Here is a tiny trained network, its code and every weight. The questions are about switching its units off for an input and a class, where a switched-off unit gives its printed mean instead of its output.

import numpy as np


def w(rows, s, z=0):
    codes = np.array(rows[::2]) - 128.0
    scale = np.full(codes.shape[1], s)
    scale[-1] = z or s
    return codes * scale


def f(y):
    return np.maximum(y, 0)


def log_softmax(a):
    a = a - a.max(-1, keepdims=True)
    return a - np.log(np.exp(a).sum(-1, keepdims=True))


def net(x, mask):
    res = np.array(x, float).reshape(1, 2) / 4 @ E
    y = f(res @ A[0][:, :-1].T + A[0][:, -1])
    res = res + np.where(mask, y, B[0][:, -1]) @ B[0][:, :-1]
    return log_softmax(res[-1] @ U[:, :-1].T + U[:, -1])


A, B = {}, {}
E = w([
[187,35,111,91,49,92,75,46,201,119],'x0',
[107,70,112,244,248,97,111,117,115,89],'x1',
],0.014)
A[0] = w([
[155,90,59,145,95,26,152,78,165,211,138],'neuron 1',
[130,119,117,94,162,219,65,130,116,116,242],'neuron 2',
[80,223,141,159,175,159,228,219,4,214,153],'neuron 3',
[240,32,96,99,83,107,73,116,190,120,99],'neuron 4',
[166,17,78,139,91,82,56,42,198,103,74],'neuron 5',
[103,161,189,119,152,50,102,134,148,121,254],'neuron 6',
[190,223,139,25,38,192,133,183,130,165,147],'neuron 7',
[187,75,165,252,254,110,123,160,134,27,135],'neuron 8',
[102,165,200,153,145,215,144,234,114,121,82],'neuron 9',
[119,95,70,199,218,59,110,101,161,67,76],'neuron 10',
[200,164,187,46,88,204,184,194,195,165,170],'neuron 11',
[138,180,162,180,122,160,121,180,60,141,72],'neuron 12',
[101,136,199,123,163,216,136,153,90,147,121],'neuron 13',
[122,73,97,206,178,138,148,107,126,72,180],'neuron 14',
[73,137,118,98,157,171,88,79,135,151,119],'neuron 15',
[133,176,141,131,162,162,90,79,157,150,139],'neuron 16',
[146,121,104,142,131,129,162,115,240,151,220],'neuron 17',
[209,89,68,90,140,59,176,93,162,109,166],'neuron 18',
[149,54,40,64,98,120,107,92,156,125,130],'neuron 19',
[109,123,82,132,134,212,129,190,109,115,228],'neuron 20',
[62,126,182,34,83,178,157,118,135,199,86],'neuron 21',
[203,66,134,68,92,56,55,138,218,78,82],'neuron 22',
[144,116,160,121,124,137,83,81,122,124,218],'neuron 23',
[107,194,154,122,169,134,143,208,41,99,90],'neuron 24',
],0.0079,0.011)
B[0] = w([
[114,150,171,83,106,105,108,133,126,151,180],'neuron 1',
[151,1,196,243,87,108,20,183,240,56,191],'neuron 2',
[118,175,187,135,158,88,107,143,62,163,254],'neuron 3',
[120,159,172,84,157,95,140,78,45,188,206],'neuron 4',
[128,232,156,64,191,115,129,126,76,160,215],'neuron 5',
[152,73,184,216,70,90,106,223,198,92,198],'neuron 6',
[169,67,84,227,113,186,193,84,98,219,225],'neuron 7',
[201,127,98,166,67,202,151,108,120,238,230],'neuron 8',
[140,208,114,58,137,48,63,54,115,196,182],'neuron 9',
[185,176,4,141,100,213,250,60,56,190,190],'neuron 10',
[181,52,87,211,71,180,166,110,111,151,208],'neuron 11',
[103,229,108,42,151,145,134,90,49,103,163],'neuron 12',
[37,174,136,89,164,50,118,125,132,136,170],'neuron 13',
[206,59,117,202,69,174,175,112,86,148,201],'neuron 14',
[127,143,134,125,119,162,113,161,132,116,128],'neuron 15',
[103,150,142,119,111,154,149,162,156,139,134],'neuron 16',
[110,93,219,162,92,80,78,208,149,74,185],'neuron 17',
[122,207,186,149,102,96,145,182,112,149,184],'neuron 18',
[134,168,177,111,169,73,115,136,128,170,189],'neuron 19',
[125,157,238,145,107,102,46,182,183,104,191],'neuron 20',
[107,86,19,160,65,160,190,37,101,207,173],'neuron 21',
[125,238,101,54,134,106,127,133,57,166,195],'neuron 22',
[177,120,198,156,75,101,68,176,162,121,182],'neuron 23',
[96,216,132,104,162,70,101,95,99,183,191],'neuron 24',
],0.0076,0.02)
U = w([
[188,109,32,158,73,225,225,56,65,186,124],'0',
[102,226,168,32,163,34,95,108,59,161,75],'1',
[143,61,218,180,83,89,37,232,186,99,254],'2',
[120,139,98,92,121,171,144,104,117,74,90],'3',
[136,111,2,64,135,170,130,91,140,147,87],'4',
[124,131,65,102,105,123,134,143,86,68,92],'5',
[94,78,75,101,137,100,147,109,155,125,91],'6',
[94,141,82,107,147,114,92,54,167,94,105],'7',
],0.009,0.0059)

Each question gives the input, the list of numbers given to net, and the class t.
The units are the neurons (one row each of A and B). Each row of codes is followed by its name. A weight is (code - 128) times the scale printed after its matrix; where a second scale follows, it is the last column's (A, B and U).
mask holds one flag per neuron, in row order. A switched-off neuron (its flag False) gives its mean, the last column of its row in B, instead of its output. The means were averaged over made-up inputs and are rounded, as every weight is.
A unit's drop is (log p(t) with every unit on - log p(t) with that unit switched off) / (log p(t) with every unit on - log p(t) with every unit switched off).
most important unit: the unit with the biggest drop
top k neurons: the k neurons with the biggest drops, biggest first
drop when u is switched off: that unit's drop, to one decimal
input [7,5], class 1: most important unit -> neuron 5
input [4,-3], class 1: top 2 neurons -> [neuron 22; neuron 4]
input [-5,5], class 0: top 3 neurons -> [neuron 8; neuron 14; neuron 10]
input [1,3], class 2: top 2 neurons -> [neuron 7; neuron 21]
input [-6,-6], class 0: top 2 neurons -> [neuron 7; neuron 11]
input [-7,-7], class 0: top 4 neurons -> [neuron 7; neuron 11; neuron 21; neuron 5]
input [-2,-3], class 2: top 2 neurons -> [neuron 10; neuron 8]
input [-6,6], class 0: top 4 neurons -> [neuron 8; neuron 10; neuron 14; neuron 5]
input [8,8], class 0: top 3 neurons -> [neuron 10; neuron 8; neuron 14]
input [6,-5], class 1: top 3 neurons -> [neuron 8; neuron 19; neuron 22]
input [-4,4], class 0: top 2 neurons -> [neuron 8; neuron 14]
input [4,-2], class 1: top 3 neurons -> [neuron 22; neuron 4; neuron 5]
input [-3,0], class 2: drop when neuron 5 is switched off -> 0.3
input [-3,-2], class 2: drop when neuron 5 is switched off -> 0.2
input [-2,-5], class 0: most important unit -> neuron 7
